[128 = 0]

[143 124 138 120 134  33 121 132 133  97 153 152 152 127 134 109 140 125
 118 112 144 133 140 127 135 100 130 128 139 126 122 120 131 124 116 120
 165 135 105  76 116 137 136 139 143 174 141 117 124 121 133 121 118 127
 132 110 130 119 115 147 121 128 145 113 121 139 134 136 110 137 130 162
 121 130 149 120 116 136 119 136 122 152 118 124 140 138 136 142 132 142
 126 115 139 126 150 116 113 134 140  82 110 136 121 126 124 129 115 106
 113 130 125 134 134 140 133 122 130 120 138 119 110 130 103 120 111 131
 128 129 148 119 127 113 130 150 173 111 131 123 137 124 146 136 117 133
 134 127 128 142 136 139 121 143 122 109 152 102 162 114 114 117 131 152
 151 141 127 129 161 170 154 164 121 148 118 114 123 117 133 123 115 134
 122  98 115 100 129 139 127 100 135 140 118 161 110 162 121  98 166 125
 135 135 153 134 133 133 128 152 137 122 138 127  98 183  70 115 125 149
 125 102  78 128 135 112 114 128 137 159]
J781 > C
[ 80 117 118 182 145 159 103 110 129 141 124 110 111 120 134 125 136 120
 138 135 120 145 115 148 130 144 146 120 116 135 122 116  85 110 134 139
 119 101 141 164 120  98 121 119 118 133 170 124 130 122 107 172 105 134
 119 150 103 142 150 114 133 109 125 116 128 161 127 127 151 121 130  78
 126 117  76 130 145 142 127 115 140  82 109 134 103 124 119  64 108 127
 137 122 125 121 114 138 158 159 142 146 140 149 114 136 137 124 122 184
 142 188 122 110 141 100  96 140 109 135 148 119 132 125 131 113 124 114
 136 127  99 117 132 130 144 136  83 139 131 130 130 162 122 116 107 125
 138 134 112 123 102 126 128 103 111 127 111 168 126 138 150 151 123 141
 116 146 110 100  82  74  69 162 139 118 115 108 136 118 101 148 160 127
 107 136 135 137 136 126 132 152 142  93 127 122  94  76 163 135 103 143
 108 146  88 145 128 180 115 106 120 133 136 122 158 107 152 134 137 129
 119 113 142 172 117 160 142 145 131  92]
J16 > X
[103 120 115 121 132  20 109 124 137  95 150 148 139 116 151 113 158 124
 120 114 126 126 133 123 124  93 136 122 118 163 106 106 109 118 130 127
 157 151 114  15 129 136 126 144 129 179 156 121 138 100 136 130 124 106
 129 116 114 116 127 143 127 105 141 119 127 135 134 139 117 139 134 137
 125 138 122 129 134 146 114 136 134 115 105 129 137 130 145 140 111 129
 119 110 136 127 143 126 135 166 137  78 110 144 128 124 135 123 124 122
 116 178 125 122 145 115 126 106 142 117 155 129 112 135  99 120 110 129
 131 120 135 115 131 114 141 158 183 114 139 130 125 129 139 132 118 142
 155 129 133 128 135 131 122 140 115 118 173 113 166 130 113 119 138 151
 134 143 132 120 162 165 128 170 112 143 100  99 130 114 130 128 112 143
 107  86 132 114 138 128 135 122 135 111 116 169  98 146 127 109 157 116
 131 150 138 140 142 147 124 135 115 126 126 136 101 181  99 119 124 146
 129  90  93 155 140 111 122 131 127 134]
J781 > C
[ 78 119 122 191 143 133 108 137 134 133 137 114 125 124 137 124 140 111
 129 126 126 149 119 147 127 131 144 118 115 108 122 119  92 108 115 139
 141  92 131 149 119 102 129 119 111 141 172 117 141 130 107 170 108 151
 133 133 102 144 148 113 127 100 128 111 127 131 129 134 147 122 123  88
 109 109  85 130 132 151 123 112 140 110 109 131  81 122 120  68 104 131
 139 121 128 158 110 140 141 150 146 134 132 138 110 128 132 117 131 173
 135 181 127 111 147 104 100 142 118 143 153 116 125 132 121 109 127 121
 135 134 105 111 138 121 155 146  92 130 128 132 129 143 119 120 105 119
 131 142 113 142  99 135 126 107 108 132 127 157 141 130 133 150 138 148
 126 166 110 104 104  91  90 176 152 121 126 101 139 116 104 148 166 119
 106 145 125 134 134 131 129 141 143  95 130 134  92  99 157 127 117 140
 108 150  98 147 127 179 111 121 118 136 145 126 140 128 111 133 128 110
 111 103 135 164 115 142 143 138 138 115]
J16 > F
[105 125 131 176 148 141 108 118 129 127 117 115 108 124 125 127 135 123
 136 128 151 135 113 149 135 160 147 116 108 121 128 114  98 101 127 136
 129  82 142 177 114  89 151 103 100 137 161 100 130 150  96 173  98 158
 126 126  99 154 138  98 141 114 124 116 120 140 125 137 145 130 127  68
 115 106 103 136 137 140 132 109 141 114 106 122  82 131 115  32  98 138
 137 124 137 130  97 151 135 150 146 151 136 130 117 134 116 127 139 203
 137 178 113 124 123 122  85 162 103 122 142 115 123 141 138  99 128 107
 151 144  96 125 129 127 147 151  81 142 131 132 138 149 132 104 103 118
 131 132 120 126 100 129 132 102 111 134  99 153 127 132 135 159 131 159
 102 171 103 101  75  53  71 167 151 125 142  96 146 136 111 141 172 127
  99 156 129 132 137 130 114 146 150 115 139 129  94  82 167 132 117 160
 111 153  95 154 150 186  96 112 122 127 130 120 138 121 119 140 147 110
 112 110 138 160 125 153 150 139 130 113]
J16 > F
[ 75 112 112 127 133   7  97 126 132 104 132 173 152 117 151 127 167 132
 122 113 124 119 136 130 125  84 137 125 124 160 121 119  99 142 143 136
 179 143 117   4 129 133 127 143 123 168 164 119 152 101 133 113 129  96
 128 127 119 109 131 142 135  82 131 124 129 129 138 135 119 157 155 155
 103 130 141 133 124 137 117 135 133 103 116 128 131 133 148 159 108 133
 123  99 132 132 137 136 136 169 138  75 104 155 111 117 141 120 126 133
 109 194 139 115 143 105 130 101 161 119 174 124 119 141 109 110 103 137
 131 107 140 114 126 109 154 149 164 107 147 135 137 125 133 138 121 142
 153 138 128 127 139 133 136 138 120 104 182 121 153 110 119 123 142 164
 123 144 130 130 168 161 102 179 112 138  96 109 132 115 127 127 126 138
 111  91 143  97 144 137 146 113 133 124 121 180 119 181 116  95 152 121
 130 146 141 133 123 107 101 144 118 135 110 118  72 183  73 116 134 148
 137  91  74 160 152 125 112 125 135 128]
J781 > A
[112 133 124 188 142 166 112 144 130 135 139 101 117 118 125 125 123 120
 139 129 129 149 118 148 135 136 139 117 110 100 131 112 108 107 118 134
 119  99 140 177 112 111 134 108 113 135 152 112 120 155 113 163 119 160
 130 140  99 142 140 106 128 116 140 119 125 138 133 131 142 120 121  88
 119 115  85 126 136 131 131 115 133 114 118 124  94 119 117  41 105 134
 122 126 132 128  96 156 133 137 132 147 138 128 124 130 118 130 134 172
 130 158 125 125 129 114  94 156 108 133 124 128 126 136 135 114 130 122
 125 146 108 123 140 134 137 138  78 138 120 131 126 153 119 110 113 124
 115 137 110 135 100 128 128 109 113 143 104 158 133 137 145 150 132 154
 119 154 113 112 101  75  88 151 143 120 141 116 131 124 111 148 172 111
 106 154 128 130 128 129 110 139 147 107 141  94  90  77 151 149 109 140
 108 142 107 139 138 185 119 117 124 127 136 116 156 119 106 138 121 102
 107 117 149 151 111 146 147 136 126 120]
J16 > X
[ 80 134 111 184 149 131 122 142 128 126 145 109 115 116 130 126 129 121
 138 122 131 128 117 149 130 137 144 116 118 101 128 110  90 103 120 151
 129 100 131 148 115 111 124 131 112 140 172 111 131 129 107 167 118 139
 136 131  98 146 147 113 124 102 149 117 115 127 123 128 124 120 122  72
 115 105  91 146 122 151 129 115 144  70 123 127  87 117 121  59 101 129
 122 116 131 126  91 158 132 149 141 130 139 124 113 130 135 122 128 174
 128 180 139 118 140 101  91 161 123 126 141 122 121 136 134 113 131 120
 130 122 107 114 140 129 140 144  97 142 126 141 122 158 121 113 105 118
 132 155 110 139 104 127 121 101 107 142 131 162 144 143 127 150 138 162
 112 158 122 113 107  74  85 172 137 123 136  94 128 112 115 142 180 117
 105 161 137 135 135 131 122 159 152  84 140 115  82  71 149 154 110 150
  94 146  97 157 136 181 110 123 118 139 135 114 133 143  72 132 129 124
 106 101 148 164 115 147 140 135 131 122]
J16 > F
[ 91 137 116 189 129 169 122 151 116 136 149 109 120 126 122 118 141 121
 140 122 126 152 113 149 142 148 136 102 124  79 134 117  97  96 119 135
 132  91 134 166 111 101 141 112 111 133 152 119 130 132  98 172 111 169
 126 133 106 148 118 126 120 116 139 109 119 132 134 140 159 102 110  92
 118 112  73 123 132 146 121 124 142 128 119 130  79 128 105  68 108 131
 140 125 131 127 104 146 133 130 138 135 143 129 107 126 125 123 135 157
 131 153 132  98 139 111 103 147 121 142 125 121 123 129 139 113 132 111
 145 154 106 135 143 119 142 146  92 143 131 124 123 153 124 110 100 119
 128 133 111 155  97 138 127 112 116 142 118 167 121 141 137 150 138 153
 120 165 111 100 109  84 105 172 159 114 150  95 141 118 116 168 159 107
 111 162 131 132 118 129 102 139 152 116 142 125  85  83 160 140 102 149
 112 153  95 155 127 194 135 116 112 124 150 134 148 128  99 127 133 120
 105 115 162 143 113 164 143 133 131 127]
J16 > F
[128 133 121 122 133  48 132 141 131 105 154 149 156 126 132 115 141 136
 121 109 133 124 136  37 128  97 132 131 131 131 119 118 127 125 119 124
 173 140 126  55 123 160 136 141 125 169 142 119 131 122 144 129 132 124
 137 120 125 117 125 143 126 114 146 121 124 136 140 130 114 133 133 166
 107 130 134 126 107 141 117 136 130 132 123 127 134 133 143 153 121 131
 124 110 130 126 142 121 124 136 136  84 109 140 117 128 134 128 124 108
 109 139 142 128 129 128 135 115 136 120 135 127 112 142 107 123 122 136
 136 133 146 106 127 114 140 144 172 111 136 127 122 130 141 137 116 144
 129 131 128 139 141 135 124 134 110 139 156 102 169 124 114 118 131 149
 152 139 129 127 169 179 138 157 116 134 114 122 129 112 138 119 115 136
 125 109 123 114 131 137 126 110 134 125 116 159 115 171 124 109 154 111
 132 135 153 137 135 132 127 143 135 128 144 135 104 176  71 125 127 133
 121 105  81 130 140 106 112 126 135 142]
J781 > C
[ 63 106 108 138 138  27 114 119 137 106 139 154 143 124 149 109 149 128
 124 122 108 135 144 142 126  99 140 125 147 151 116 124 111 126 125 149
 169 143 114  30 135 129 123 144 134 155 172 122 162  85 133 124 125  98
 130 128 123 113 133 165 122  83 135 135 133 137 132 137 122 135 143 153
 113 153 125 133 121 145 126 145 140  97 108 129 115 132 151 173 123 133
 137 116 136 133 135 125 143 165 141  92 115 147 121 121 144 121 149 109
 113 184 131 102 145  86 133  98 150 139 162 122 123 132 120 124 106 119
 119 111 138 101 116 108 154 149 175 110 141 133 127 132 137 146 119 135
 156 137 125 144 129 128 131 142 122 115 177 130 126 121 120 122 145 143
 133 135 142 124 174 181 114 173 118 148 104 103 115 107 126 136 123 138
 111 101 134 123 142 134 143 122 130 122 122 173  98 139 119  92 130 125
 135 149 127 144 112 122 127 148 116 131 123 128  87 169  89 120 130 152
 140  95  83 157 138 127 120 131 135 136]
J781 > A
[ 83 110 119 116 146  16 119 123 138  94 150 153 147 122 155 107 151 140
 118 110 112 126 140 135 116  85 138 129 133 156 116 113 110 119 132 132
 172 145 105  22 141 139 124 104 132 169 160 120 140  96 144 115 129 102
 128 120 134 116 125 156 117 100 140 120 123 133 134 124 114 140 138 159
 121 141 132 126 109 138 116 141 135 120 115 134 129 140 146 176 128 128
 140 110 142 127 151 121 130 168 134  65 112 145 128 124 140 121 125 101
 114 164 164 114 140 119 132 102 143 125 152 117 111 140  97 122 120 123
 123 115 146 110 119 104 146 155 195 104 143 133 135 127 143 140 115 141
 153 120 129 138 137 131 144 138 111 113 183 112 154 125 113 104 134 147
 145 142 133 124 179 185 145 178 111 148 109 100 127 107 132 131 104 147
 119  80 138 113 132 126 144 128 134 123 119 173  95 145 125  91 147 125
 137 148 144 140 118 129 129 143 114 123 130 136  97 188  89 115 125 151
 132 101  84 136 129 114 116 130 132 140]
J781 > C
[ 84 111 212 118 141  18 116 132 149 100 140 159 143 122 149 119 157 138
 120 111 106 128 141 119 127  93 123 125 134 152 115 115 111 122 140 133
 175 152 106  17 135 141 136 142 123 166 162 123 141  90 135 117 125 104
 134 117 127 115 126 144 124 103 139 129 128 138 144 135 119 139 143 153
 113 145 132 131 119 141 117 136 137 115 104 128 125 134 147 180 126 128
 141 108 141 128 135 125 132 170 140  79  99 143 122 128 141 120 130 105
 118 176 139 119 140 107 131 104 157 129 148 126 121 134 111 123 108 124
 139 118 138 119 132 100 135 149 187 110 143 132 130 122 140 141 119 141
 145 134 137 142 130 148 133 143 110 113 182 119 149 124 112 117 137 143
 131 144 141 131 174 179 132 163 116 146 104 104 132 107 129 133 103 140
 117  95 133 119 127 128 153 130 142 120 120 165 101 163 110  96 143 133
 131 151 138 134 117 117 121 139 119 130 123 130  92 169  86 118 129 157
 136  99  92 139 139 117 123 121 135 139]
J781 > A
[ 56 111  99 127 135  10 124 108 130 104 134 168 147 113 176 118 158 131
 127 114 104 110 137 140 125 100 147 130 140 165 117 107  90 138 141 155
 176 149 108  12 131 132 121 150 138 154 177 127 168  76 128 111 140  85
 132 128 115 100 136 138 143  76 138 132 128 124 139 123 118 146 143 140
 121 131 136 139 111 150 127 135 149  59 117 127 116 138 159 187 114 119
 127  99 133 136 136 126 135 186 143  79 105 145 118 121 156 111 129 119
 112 202 146 103 144  94 121 100 156 124 178 122 122 148 115 128 105 125
 122 101 137 108 118 102 149 149 190 105 151 133 133 131 138 157 111 143
 156 141 125 133 138 134 131 139 113 103 195 120 154 129 108 121 142 143
 127 136 141 135 174 183 114 171 114 146  95 113 125  95 133 134 118 146
 119  91 147 128 143 136 166 133 136  94 117 178  92 148 119  82 135 127
 134 155 125 130 108 101 101 145 111 139  98 118  81 170  77 123 129 164
 133  91  80 152 151 116 117 128 131 126]
J781 > A
